Below is a small trained network, with its code and all its weights. Each question gives an input and a class and asks what happens when units are switched off, that is, made to give their printed mean instead of their output.

import numpy as np


def w(rows, s, z=0):
    codes = np.array(rows[::2]) - 128.0
    scale = np.full(codes.shape[1], s)
    scale[-1] = z or s
    return codes * scale


def norm(h):
    return h / np.sqrt((h * h).mean(-1, keepdims=True) + 1e-5)


def f(y):
    return y / 2 * (1 + np.tanh(0.7978845608 * (y + 0.044715 * y**3)))


def log_softmax(a):
    a = a - a.max(-1, keepdims=True)
    return a - np.log(np.exp(a).sum(-1, keepdims=True))


def net(x, mask):
    res = np.array(x, float).reshape(1, 8) / 4 @ E
    u = 0
    for l in range(2):
        y = f(norm(res) @ A[l][:, :-1].T + A[l][:, -1])
        res = res + np.where(mask[u : u + 12], y, B[l][:, -1]) @ B[l][:, :-1]
        u += 12
    return log_softmax(norm(res)[-1] @ U[:, :-1].T + U[:, -1])


A, B = {}, {}
E = w([
[128,126,130,128,128,130,128,126],'x0',
[113,3,124,129,103,152,152,166],'x1',
[127,129,127,129,129,128,126,129],'x2',
[128,127,128,126,127,126,129,125],'x3',
[127,129,127,128,128,129,129,128],'x4',
[118,91,109,167,170,83,102,88],'x5',
[129,128,129,129,128,130,126,128],'x6',
[58,141,184,129,120,89,123,151],'x7',
],0.0027)
A[0] = w([
[125,75,133,62,44,186,208,196,91],'L0N0',
[91,200,233,112,133,62,88,98,101],'L0N1',
[198,30,74,117,101,198,146,134,59],'L0N2',
[139,253,149,99,107,177,127,154,113],'L0N3',
[109,101,151,118,115,83,171,168,74],'L0N4',
[124,89,136,74,80,154,174,167,69],'L0N5',
[219,218,40,150,165,154,130,75,106],'L0N6',
[110,33,108,203,158,117,115,146,7],'L0N7',
[127,167,90,176,191,56,90,47,70],'L0N8',
[129,150,142,122,116,116,116,132,87],'L0N9',
[157,128,65,159,170,118,120,58,39],'L0N10',
[46,85,153,139,118,117,162,206,30],'L0N11',
],0.0031,0.0013)
B[0] = w([
[136,208,152,155,154,168,83,142,209],'L0N0',
[80,125,25,148,142,152,159,159,214],'L0N1',
[140,199,70,161,152,127,180,139,187],'L0N2',
[129,37,98,67,94,76,173,125,219],'L0N3',
[121,139,152,128,109,133,84,115,127],'L0N4',
[130,171,143,151,146,158,92,138,147],'L0N5',
[143,73,253,96,114,134,82,108,251],'L0N6',
[150,134,124,58,101,83,154,98,149],'L0N7',
[119,140,141,163,164,200,85,158,218],'L0N8',
[116,95,117,120,137,150,140,129,123],'L0N9',
[133,129,142,119,162,121,92,184,157],'L0N10',
[132,122,173,91,104,136,72,111,154],'L0N11',
],0.0033,0.0022)
A[1] = w([
[202,162,107,92,109,192,160,130,64],'L1N0',
[158,191,130,37,123,120,137,103,106],'L1N1',
[105,176,141,154,152,73,137,119,84],'L1N2',
[167,146,130,87,125,114,155,102,59],'L1N3',
[167,209,97,131,157,154,130,154,7],'L1N4',
[183,73,36,154,167,104,183,41,36],'L1N5',
[49,90,151,200,157,41,97,120,80],'L1N6',
[114,43,152,121,125,85,137,114,129],'L1N7',
[204,124,207,41,52,149,155,101,2],'L1N8',
[191,156,146,106,158,142,77,77,99],'L1N9',
[135,137,141,125,131,114,131,132,114],'L1N10',
[79,185,87,79,52,106,253,164,31],'L1N11',
],0.0038,0.00091)
B[1] = w([
[159,107,101,149,92,110,181,59,210],'L1N0',
[87,77,117,127,98,73,144,138,194],'L1N1',
[135,111,60,158,130,178,162,134,142],'L1N2',
[104,89,123,157,94,123,133,118,128],'L1N3',
[160,71,116,141,90,130,170,130,154],'L1N4',
[31,155,132,170,95,88,38,230,197],'L1N5',
[166,132,123,114,95,164,193,47,250],'L1N6',
[187,125,110,87,72,75,142,101,155],'L1N7',
[4,97,103,175,106,113,126,45,246],'L1N8',
[174,80,179,66,120,111,128,142,218],'L1N9',
[133,115,117,122,122,139,119,135,126],'L1N10',
[221,136,146,87,226,83,114,188,222],'L1N11',
],0.0033,0.0015)
U = w([
[118,23,151,70,25,50,183,9,252],'0',
[252,142,70,199,72,235,231,174,101],'1',
[118,193,112,24,208,34,201,245,127],'2',
[24,163,251,118,61,218,81,207,91],'3',
[254,98,217,116,230,132,16,91,91],'4',
[101,64,27,226,92,46,31,241,82],'5',
[36,217,32,218,221,165,162,36,91],'6',
],0.0079,0.0016)

Each question gives the input, the list of numbers given to net, and the class t.
The units are the neurons (one row each of A and B). Each row of codes is followed by its name. A weight is (code - 128) times the scale printed after its matrix; where a second scale follows, it is the last column's (A, B and U).
mask holds one flag per neuron, layer by layer. A switched-off neuron (its flag False) gives its mean, the last column of its row in B, instead of its output. The means were averaged over made-up inputs and are rounded, as every weight is.
A unit's drop is (log p(t) with every unit on - log p(t) with that unit switched off) / (log p(t) with every unit on - log p(t) with every unit switched off).
The circuit of an input: a set's keep is (log p(t) with only the set's units on - log p(t) with every unit switched off) / (log p(t) with every unit on - log p(t) with every unit switched off). Starting from the 12 units with the biggest drops (on a tie, the unit counted first), units are removed one at a time, each time the one whose removal leaves the highest keep (on an exact tie, the one counted first), for as long as the keep stays at least 0.8.
units of the circuit, in order: the units of the circuit, biggest drop first
most important unit: the unit with the biggest drop
top k neurons: the k neurons with the biggest drops, biggest first
k most important neurons of layer l: the k neurons of layer l with the biggest drops, biggest first
input [6,0,1,6,-5,-4,-1,7], class 2: top 4 neurons => (L0N6, L1N11, L0N1, L0N8)
input [-6,4,7,-1,-7,1,7,-2], class 5: units of the circuit, in order => (L1N5, L0N6)
input [-8,8,3,3,0,-3,1,1], class 3: 2 most important neurons of layer 0 => (L0N11, L0N1)
input [-6,7,-7,5,-3,0,-7,-2], class 1: units of the circuit, in order => (L0N0, L0N2)
input [3,5,6,3,4,2,-1,0], class 5: most important unit => L0N6
input [0,-7,5,-7,1,-2,-2,3], class 2: units of the circuit, in order => (L0N3, L1N11, L0N1)
input [7,1,1,7,6,6,-7,-1], class 5: top 3 neurons => (L1N5, L0N6, L0N0)
input [-6,6,2,-2,-6,1,8,-3], class 5: top 4 neurons => (L1N5, L0N8, L1N6, L0N7)
input [0,-6,-4,4,7,-2,6,1], class 2: top 3 neurons => (L0N1, L1N11, L0N11)
input [4,0,-8,-6,6,0,8,7], class 2: 2 most important neurons of layer 0 => (L0N6, L0N1)
input [-4,1,1,-5,1,1,-3,-6], class 5: top 2 neurons => (L1N5, L0N2)
input [4,0,-1,-6,-6,7,0,3], class 6: top 3 neurons => (L0N6, L0N3, L0N8)
input [8,-4,-8,0,2,-8,5,2], class 2: units of the circuit, in order => (L1N11, L0N1, L0N6)
input [3,0,-2,-5,-5,8,-6,2], class 6: top 2 neurons => (L0N6, L0N3)
input [-2,0,4,6,4,-6,0,0], class 0: top 3 neurons => (L0N3, L0N1, L1N0)
input [0,0,-8,-8,6,-7,3,-2], class 0: most important unit => L0N3
input [-5,-5,8,3,-3,3,5,0], class 4: 3 most important neurons of layer 0 => (L0N6, L0N2, L0N8)
input [7,-2,-1,-5,7,2,1,8], class 6: top 2 neurons => (L1N6, L0N1)
input [-3,0,-2,5,2,0,-8,1], class 2: 3 most important neurons of layer 0 => (L0N6, L0N1, L0N8)
input [7,-6,1,-6,2,-5,5,4], class 2: most important unit => L1N11
input [7,6,2,-1,-8,1,5,-6], class 5: top 4 neurons => (L1N5, L1N6, L0N8, L0N7)
input [-5,2,6,2,-5,1,7,-6], class 5: top 3 neurons => (L1N5, L1N6, L0N8)
input [-8,0,-7,-2,1,3,8,8], class 6: top 2 neurons => (L0N6, L0N1)
